Here is a tiny trained network, its code and every weight. The questions are about switching its units off for an input and a class, where a switched-off unit gives its printed mean instead of its output.

import numpy as np


def w(rows, s, z=0):
    codes = np.array(rows[::2]) - 128.0
    scale = np.full(codes.shape[1], s)
    scale[-1] = z or s
    return codes * scale


def f(y):
    return np.maximum(y, 0)


def log_softmax(a):
    a = a - a.max(-1, keepdims=True)
    return a - np.log(np.exp(a).sum(-1, keepdims=True))


def net(x, mask):
    res = np.array(x, float).reshape(1, 4) / 4 @ E
    y = f(res @ A[0][:, :-1].T + A[0][:, -1])
    res = res + np.where(mask, y, B[0][:, -1]) @ B[0][:, :-1]
    return log_softmax(res[-1] @ U[:, :-1].T + U[:, -1])


A, B = {}, {}
E = w([
[115,78,26,153,52,117,124,103,204,175,135],'x0',
[72,85,5,169,182,216,97,91,48,88,73],'x1',
[121,43,138,132,152,145,5,77,131,182,206],'x2',
[230,160,44,73,109,128,140,120,88,112,82],'x3',
],0.011)
A[0] = w([
[239,33,153,125,78,95,20,91,159,209,148,139],'n0',
[138,38,49,142,151,209,108,54,128,141,200,158],'n1',
[143,117,39,157,93,183,138,98,120,89,47,145],'n2',
[167,119,233,113,182,133,124,168,164,137,189,59],'n3',
[123,69,37,170,183,195,79,86,126,163,155,120],'n4',
[140,178,200,130,151,112,198,183,125,68,145,3],'n5',
[39,27,132,162,83,92,60,68,236,227,206,187],'n6',
[55,68,100,182,189,238,102,105,56,108,62,181],'n7',
[2,130,114,233,170,226,65,153,106,146,109,164],'n8',
[114,79,204,81,227,155,46,81,91,142,172,79],'n9',
[114,157,60,150,36,85,203,164,169,108,68,249],'n10',
[58,162,159,177,190,140,66,104,116,101,158,171],'n11',
[157,222,149,96,145,129,164,161,102,37,93,43],'n12',
[127,160,254,107,149,31,112,156,109,143,244,67],'n13',
[135,178,151,190,81,101,201,196,189,139,119,190],'n14',
[184,87,88,115,97,113,102,133,146,150,160,103],'n15',
],0.0086,0.0041)
B[0] = w([
[236,153,154,126,100,144,125,205,211,137,114,213],'n0',
[95,78,241,157,131,130,58,189,123,166,99,214],'n1',
[137,182,72,107,117,106,212,82,124,109,175,203],'n2',
[151,161,99,101,112,126,198,66,100,119,138,198],'n3',
[65,50,152,148,155,133,115,132,97,58,115,212],'n4',
[62,94,153,143,131,106,83,131,75,122,69,194],'n5',
[127,43,124,205,133,209,196,58,231,166,223,255],'n6',
[119,73,83,42,89,148,123,137,76,2,139,246],'n7',
[93,59,93,91,127,154,107,157,85,46,99,226],'n8',
[104,63,194,160,170,145,88,180,165,132,163,214],'n9',
[133,89,115,136,162,64,186,153,143,198,192,207],'n10',
[77,76,140,113,103,139,61,170,61,113,100,195],'n11',
[114,105,172,162,207,131,148,71,128,214,149,205],'n12',
[147,178,88,95,79,138,190,36,113,126,130,233],'n13',
[152,142,142,134,110,34,152,188,152,173,116,196],'n14',
[155,189,117,98,110,137,109,154,114,118,69,161],'n15',
],0.0093,0.018)
U = w([
[119,136,197,160,161,156,68,82,107,148,74,235],'0',
[196,189,145,116,57,131,120,169,185,147,105,25],'1',
[112,99,90,134,107,199,153,93,131,85,127,4],'2',
[104,108,147,115,146,109,43,245,94,84,52,141],'3',
[139,120,158,174,148,98,170,126,168,202,147,190],'4',
[163,237,67,95,102,94,185,78,109,129,87,178],'5',
],0.011,0.0011)

Each question gives the input, the list of numbers given to net, and the class t.
The units are the neurons (one row each of A and B). Each row of codes is followed by its name. A weight is (code - 128) times the scale printed after its matrix; where a second scale follows, it is the last column's (A, B and U).
mask holds one flag per neuron, in row order. A switched-off neuron (its flag False) gives its mean, the last column of its row in B, instead of its output. The means were averaged over made-up inputs and are rounded, as every weight is.
A unit's drop is (log p(t) with every unit on - log p(t) with that unit switched off) / (log p(t) with every unit on - log p(t) with every unit switched off).
The circuit of an input: a set's keep is (log p(t) with only the set's units on - log p(t) with every unit switched off) / (log p(t) with every unit on - log p(t) with every unit switched off). Starting from the 12 units with the biggest drops (on a tie, the unit counted first), units are removed one at a time, each time the one whose removal leaves the highest keep (on an exact tie, the one counted first), for as long as the keep stays at least 0.8.
circuit, biggest first: the units of the circuit, biggest drop first
unit that matters most: the unit with the biggest drop
top k neurons: the k neurons with the biggest drops, biggest first
drop of u: that unit's drop, to one decimal
input [-6,1,0,1], class 0: top 2 neurons : n8, n12
input [3,-1,-5,8], class 4: top 4 neurons : n10, n13, n7, n12
input [-5,-8,-8,-3], class 5: top 3 neurons : n13, n6, n3
input [0,-8,-7,-8], class 5: circuit, biggest first : n13
input [4,2,-3,5], class 5: circuit, biggest first : n6, n2
input [4,8,-8,6], class 5: top 2 neurons : n2, n6
input [7,-7,8,2], class 1: top 3 neurons : n0, n15, n12
input [0,7,1,5], class 3: top 2 neurons : n6, n1
input [0,0,4,6], class 3: top 2 neurons : n6, n13
input [7,5,-8,1], class 5: circuit, biggest first : n2, n6
input [-7,-4,0,-7], class 5: top 3 neurons : n13, n3, n1
input [-6,1,-6,0], class 4: top 2 neurons : n12, n8
input [-8,-3,5,-5], class 2: top 3 neurons : n13, n3, n1
input [-3,-1,-1,8], class 4: top neuron : n13
input [-4,-7,4,5], class 5: top 3 neurons : n13, n3, n1
input [8,-1,-4,2], class 4: top 3 neurons : n10, n13, n7
input [7,-4,0,1], class 4: top 3 neurons : n6, n10, n7
input [-7,7,-4,-2], class 3: drop of n6 : 1.2
input [-6,-1,-7,0], class 4: drop of n12 : 0.3
input [-5,-6,6,8], class 1: drop of n7 : 0.0
input [1,5,-1,0], class 3: drop of n6 : 1.0
input [-7,-1,-5,-2], class 0: unit that matters most : n5
